Below are the code and all the weights of a small trained network. Each question names an input and a target symbol and asks about switching units off, where a switched-off unit gives its printed mean instead of its output.

import numpy as np


def w(rows, s, z=0):
    codes = np.array(rows[::2]) - 128.0
    scale = np.full(codes.shape[1], s)
    scale[-1] = z or s
    return codes * scale


def norm(h):
    return h / np.sqrt((h * h).mean(-1, keepdims=True) + 1e-5)


def f(y):
    return y / 2 * (1 + np.tanh(0.7978845608 * (y + 0.044715 * y**3)))


def softmax(a):
    e = np.exp(a - a.max(-1, keepdims=True))
    return e / e.sum(-1, keepdims=True)


def log_softmax(a):
    a = a - a.max(-1, keepdims=True)
    return a - np.log(np.exp(a).sum(-1, keepdims=True))


def net(x, mask):
    ids = ['αβγδεζηθμξπτφψω'.index(c) for c in x.split()]
    T = len(ids)
    res = E[ids] + P[:T]
    q, k, v = (norm(res) @ M[0].T for M in (Q, K, V))
    z = softmax(np.where(np.tri(T) > 0, q @ k.T / 4**0.5, -1e9)) @ v
    res = res + np.where(mask[0], z, O[0][:, -1]) @ O[0][:, :-1]
    y = f(norm(res) @ A[0][:, :-1].T + A[0][:, -1])
    res = res + np.where(mask[1:9], y, B[0][:, -1]) @ B[0][:, :-1]
    return log_softmax(norm(res)[-1] @ U[:, :-1].T + U[:, -1])


Q, K, V, O, A, B = {}, {}, {}, {}, {}, {}
E = w([
[196,27,166,89],'α',
[125,113,120,91],'β',
[136,127,124,92],'γ',
[133,126,145,103],'δ',
[111,141,135,85],'ε',
[123,176,47,137],'ζ',
[109,148,135,85],'η',
[110,147,134,84],'θ',
[115,127,150,85],'μ',
[93,132,92,90],'ξ',
[104,11,156,113],'π',
[125,124,124,93],'τ',
[82,126,144,89],'φ',
[116,123,99,88],'ψ',
[79,161,88,156],'ω',
],0.011)
P = w([
[145,135,141,252],'0',
[134,118,112,85],'1',
[143,98,88,68],'2',
[152,93,73,62],'3',
[154,81,67,50],'4',
[148,86,51,52],'5',
[153,76,39,36],'6',
[153,69,31,31],'7',
],0.0044)
Q[0] = w([
[124,249,233,174],'h0',
[139,147,177,91],'h0',
[64,149,150,38],'h0',
[145,166,194,255],'h0',
],0.0058)
K[0] = w([
[152,139,128,2],'h0',
[140,35,105,105],'h0',
[199,67,65,185],'h0',
[105,179,156,12],'h0',
],0.0062)
V[0] = w([
[36,11,157,120],'h0',
[175,51,57,193],'h0',
[37,186,178,36],'h0',
[231,97,255,95],'h0',
],0.0081)
O[0] = w([
[2,65,177,130,168],'h0',
[119,47,36,175,213],'h0',
[93,216,209,104,58],'h0',
[190,73,229,132,3],'h0',
],0.008,0.003)
A[0] = w([
[115,204,210,105,23],'n0',
[117,75,99,4,141],'n1',
[106,106,221,84,86],'n2',
[107,39,156,74,133],'n3',
[171,172,183,102,255],'n4',
[108,134,81,95,67],'n5',
[133,220,132,230,149],'n6',
[95,196,44,163,187],'n7',
],0.011,0.0046)
B[0] = w([
[28,49,2,178,168],'n0',
[158,174,219,219,254],'n1',
[206,70,191,48,179],'n2',
[113,222,150,192,206],'n3',
[201,118,45,75,177],'n4',
[181,96,173,162,158],'n5',
[164,162,238,80,132],'n6',
[144,152,225,170,233],'n7',
],0.0069,0.0072)
U = w([
[99,19,229,198,84],'α',
[90,14,61,101,92],'β',
[251,62,82,86,102],'γ',
[251,67,213,187,89],'δ',
[171,175,118,44,253],'ε',
[192,200,14,140,113],'ζ',
[175,175,111,52,140],'η',
[166,193,118,48,208],'θ',
[183,69,195,42,174],'μ',
[68,231,109,183,115],'ξ',
[16,43,156,109,143],'π',
[173,44,67,109,84],'τ',
[57,119,173,68,233],'φ',
[39,161,2,160,26],'ψ',
[196,250,76,199,87],'ω',
],0.0098,0.0026)

Each question gives the input, a string of symbols that net reads in full, and the target symbol t.
The units are the heads (4 rows each of Q, K, V and O) and the neurons (one row each of A and B). Each row of codes is followed by its name. A weight is (code - 128) times the scale printed after its matrix; where a second scale follows, it is the last column's (O, A, B and U).
mask holds one flag per unit, heads first, then neurons. A switched-off unit (its flag False) gives its mean, the last column of its rows in O or B, instead of its output. The means were averaged over made-up inputs and are rounded, as every weight is.
A unit's drop is (log p(t) with every unit on - log p(t) with that unit switched off) / (log p(t) with every unit on - log p(t) with every unit switched off).
The circuit of an input: a set's keep is (log p(t) with only the set's units on - log p(t) with every unit switched off) / (log p(t) with every unit on - log p(t) with every unit switched off). Starting from all 9 units, units are removed one at a time, each time the one whose removal leaves the highest keep (on an exact tie, the one counted first), for as long as the keep stays at least 0.8.
units of the circuit, in order: the units of the circuit, biggest drop first
top k neurons: the k neurons with the biggest drops, biggest first
drop when u is switched off: that unit's drop, to one decimal
input ω η ε τ ζ ψ φ, target ω: units of the circuit, in order => h0; n7
input ψ ε θ, target ψ: units of the circuit, in order => h0
input ξ γ ψ φ μ ζ, target ξ: top 3 neurons => n7; n4; n2
input ξ α δ α ω τ ξ, target ξ: units of the circuit, in order => h0; n7
input μ φ φ ψ μ, target μ: units of the circuit, in order => h0; n2
input ω ψ ω ξ α φ τ, target ω: top 2 neurons => n7; n0
input ξ φ θ ζ η β β ε, target ξ: top 2 neurons => n2; n4
input φ γ γ ψ τ, target φ: top 2 neurons => n0; n2
input ω μ ψ μ θ η β, target ω: top 2 neurons => n7; n0
input ξ δ φ, target ξ: top 2 neurons => n2; n7
input δ ε η, target δ: top 2 neurons => n1; n3
input α η ψ α α η, target α: drop when h0 is switched off => 0.3
input ψ μ ε φ γ φ, target ψ: drop when h0 is switched off => 1.2
input ξ θ θ μ, target ξ: drop when n2 is switched off => 0.1
input γ γ ψ, target γ: units of the circuit, in order => h0
